Here is a tiny trained network, its code and every weight. The questions are about switching its units off for an input and a class, where a switched-off unit gives its printed mean instead of its output.

import numpy as np


def w(rows, s, z=0):
    codes = np.array(rows[::2]) - 128.0
    scale = np.full(codes.shape[1], s)
    scale[-1] = z or s
    return codes * scale


def f(y):
    return np.maximum(y, 0)


def log_softmax(a):
    a = a - a.max(-1, keepdims=True)
    return a - np.log(np.exp(a).sum(-1, keepdims=True))


def net(x, mask):
    res = np.array(x, float).reshape(1, 6) / 4 @ E
    y = f(res @ A[0][:, :-1].T + A[0][:, -1])
    res = res + np.where(mask, y, B[0][:, -1]) @ B[0][:, :-1]
    return log_softmax(res[-1] @ U[:, :-1].T + U[:, -1])


A, B = {}, {}
E = w([
[51,190,146,81,123,198,214,190,2],'x0',
[236,201,161,98,223,141,169,200,193],'x1',
[139,126,66,206,92,165,228,46,237],'x2',
[164,158,105,67,59,85,108,44,100],'x3',
[62,180,47,98,142,10,185,140,203],'x4',
[144,31,50,90,207,63,153,65,74],'x5',
],0.0083)
A[0] = w([
[114,54,89,103,121,109,102,74,35,153],'N1',
[142,201,176,109,72,146,92,110,128,159],'N2',
[80,130,141,76,100,144,111,206,63,173],'N3',
[83,97,103,209,112,131,111,205,113,152],'N4',
[87,78,139,103,144,127,123,106,80,132],'N5',
[99,56,89,134,138,81,153,89,46,118],'N6',
[147,198,165,123,81,136,64,92,161,97],'N7',
[109,171,142,152,148,178,193,158,111,172],'N8',
[156,132,121,159,123,176,201,169,169,89],'N9',
[143,235,107,90,130,98,191,185,197,146],'N10',
[181,42,219,93,157,132,93,175,146,116],'N11',
[128,126,155,146,156,221,173,124,198,180],'N12',
[65,73,31,242,100,167,91,110,187,192],'N13',
[77,162,108,65,123,125,123,168,80,142],'N14',
[80,130,145,97,140,141,79,134,54,189],'N15',
[93,179,242,116,109,189,169,190,69,140],'N16',
[198,216,134,142,79,163,101,142,138,181],'N17',
[124,103,103,83,176,101,101,221,98,156],'N18',
[136,113,131,120,65,158,164,96,60,179],'N19',
[113,126,130,175,63,121,137,64,175,208],'N20',
[92,86,60,147,138,163,147,121,226,165],'N21',
[114,163,82,69,182,131,242,127,199,193],'N22',
[133,159,169,139,129,182,194,160,121,202],'N23',
[153,162,254,113,132,119,88,151,101,177],'N24',
[164,45,170,107,209,118,131,221,83,180],'N25',
[97,207,169,159,97,164,131,158,156,253],'N26',
[74,132,187,120,108,218,148,145,85,105],'N27',
[120,48,56,97,92,140,147,53,60,169],'N28',
[197,114,164,102,226,129,88,157,125,133],'N29',
[76,35,84,180,128,96,156,105,161,184],'N30',
[87,57,73,182,120,114,167,125,202,111],'N31',
[124,101,103,148,153,173,185,129,86,119],'N32',
[177,165,163,149,109,118,61,113,164,184],'N33',
[92,147,60,32,132,65,68,106,141,188],'N34',
[120,50,170,173,131,176,129,188,57,172],'N35',
[166,215,107,121,96,68,213,122,153,156],'N36',
],0.0095,0.005)
B[0] = w([
[123,35,141,37,75,52,212,90,62,224],'N1',
[123,109,158,102,34,201,95,201,190,187],'N2',
[62,190,159,126,90,123,157,210,42,217],'N3',
[94,192,145,149,137,126,101,107,115,182],'N4',
[83,127,179,133,92,87,179,79,52,179],'N5',
[118,84,175,56,77,85,203,68,111,208],'N6',
[137,78,254,88,50,165,70,189,216,180],'N7',
[113,197,87,161,156,207,196,127,85,194],'N8',
[150,154,70,160,112,208,122,94,167,180],'N9',
[249,105,62,66,162,189,158,202,185,222],'N10',
[60,109,127,75,214,64,45,77,181,208],'N11',
[181,164,103,172,123,207,69,60,166,203],'N12',
[169,149,114,196,81,61,43,60,49,245],'N13',
[99,135,141,144,131,101,170,227,78,195],'N14',
[38,128,128,104,128,106,182,141,63,209],'N15',
[54,143,127,94,145,213,57,184,42,237],'N16',
[109,110,169,137,77,198,38,175,206,198],'N17',
[59,198,135,105,232,71,128,166,161,200],'N18',
[143,83,117,110,97,228,148,60,76,192],'N19',
[189,93,156,159,57,99,35,112,169,218],'N20',
[235,222,58,172,137,38,53,43,173,214],'N21',
[234,175,48,181,207,156,235,220,179,235],'N22',
[118,210,49,166,168,241,116,104,109,199],'N23',
[43,95,131,104,128,208,43,172,173,219],'N24',
[25,147,92,67,207,83,73,73,164,228],'N25',
[144,98,104,154,105,197,48,109,166,219],'N26',
[51,173,129,130,34,192,109,122,4,202],'N27',
[225,23,108,68,92,101,209,66,26,229],'N28',
[65,93,63,100,214,96,63,131,190,212],'N29',
[229,199,96,175,57,16,123,62,55,225],'N30',
[245,224,81,197,106,30,60,88,75,214],'N31',
[125,136,177,135,98,162,139,77,160,166],'N32',
[160,84,206,68,83,128,50,115,225,202],'N33',
[141,128,191,60,124,30,174,213,143,223],'N34',
[76,127,99,107,193,135,109,86,40,213],'N35',
[238,114,80,62,138,138,189,228,180,209],'N36',
],0.0062,0.013)
U = w([
[177,178,88,214,76,27,87,34,137,90],'0',
[145,2,135,70,51,120,181,46,95,174],'1',
[195,137,74,67,136,93,192,209,184,18],'2',
[31,192,133,142,96,218,114,139,49,21],'3',
[59,147,177,103,105,41,214,142,95,57],'4',
[132,83,245,104,11,183,65,141,219,230],'5',
[61,117,111,92,203,93,65,98,171,250],'6',
[175,180,60,157,162,210,182,115,200,114],'7',
],0.0089,0.0026)

Each question gives the input, the list of numbers given to net, and the class t.
The units are the neurons (one row each of A and B). Each row of codes is followed by its name. A weight is (code - 128) times the scale printed after its matrix; where a second scale follows, it is the last column's (A, B and U).
mask holds one flag per neuron, in row order. A switched-off neuron (its flag False) gives its mean, the last column of its row in B, instead of its output. The means were averaged over made-up inputs and are rounded, as every weight is.
A unit's drop is (log p(t) with every unit on - log p(t) with that unit switched off) / (log p(t) with every unit on - log p(t) with every unit switched off).
The circuit of an input: a set's keep is (log p(t) with only the set's units on - log p(t) with every unit switched off) / (log p(t) with every unit on - log p(t) with every unit switched off). Starting from the 12 units with the biggest drops (on a tie, the unit counted first), units are removed one at a time, each time the one whose removal leaves the highest keep (on an exact tie, the one counted first), for as long as the keep stays at least 0.8.
units of the circuit, in order: the units of the circuit, biggest drop first
k most important neurons: the k neurons with the biggest drops, biggest first
drop when u is switched off: that unit's drop, to one decimal
input [4,-1,2,1,7,8], class 2: units of the circuit, in order -> [N22]
input [5,3,2,-5,1,-4], class 7: units of the circuit, in order -> [N10; N23]
input [7,5,-1,3,4,-4], class 7: units of the circuit, in order -> [N22; N23]
input [-5,-1,-8,-3,2,8], class 4: 3 most important neurons -> [N1; N34; N6]
input [2,-6,0,-2,3,-2], class 0: 2 most important neurons -> [N13; N24]
input [7,-8,-3,2,6,7], class 4: 2 most important neurons -> [N14; N34]
input [-4,2,6,0,-2,-5], class 5: 4 most important neurons -> [N7; N17; N33; N30]
input [0,-2,8,-7,7,-7], class 0: 3 most important neurons -> [N13; N31; N21]
input [-5,-7,-4,1,6,3], class 1: 2 most important neurons -> [N1; N28]
input [2,6,1,3,0,-8], class 5: 2 most important neurons -> [N17; N7]
input [-8,-1,-7,3,6,7], class 4: 2 most important neurons -> [N34; N18]
input [-2,5,6,8,1,-3], class 7: 3 most important neurons -> [N22; N10; N36]
input [4,-5,0,4,7,0], class 4: 2 most important neurons -> [N34; N14]
input [7,-7,7,3,-5,0], class 1: units of the circuit, in order -> [N28]
input [3,-8,7,-3,-5,-5], class 0: 2 most important neurons -> [N13; N20]
input [-8,4,-3,-8,-1,-1], class 6: drop when N12 is switched off -> 0.0
input [-1,-3,-8,7,6,-5], class 5: drop when N7 is switched off -> 0.1
input [4,6,1,6,-1,-5], class 5: drop when N17 is switched off -> 0.6
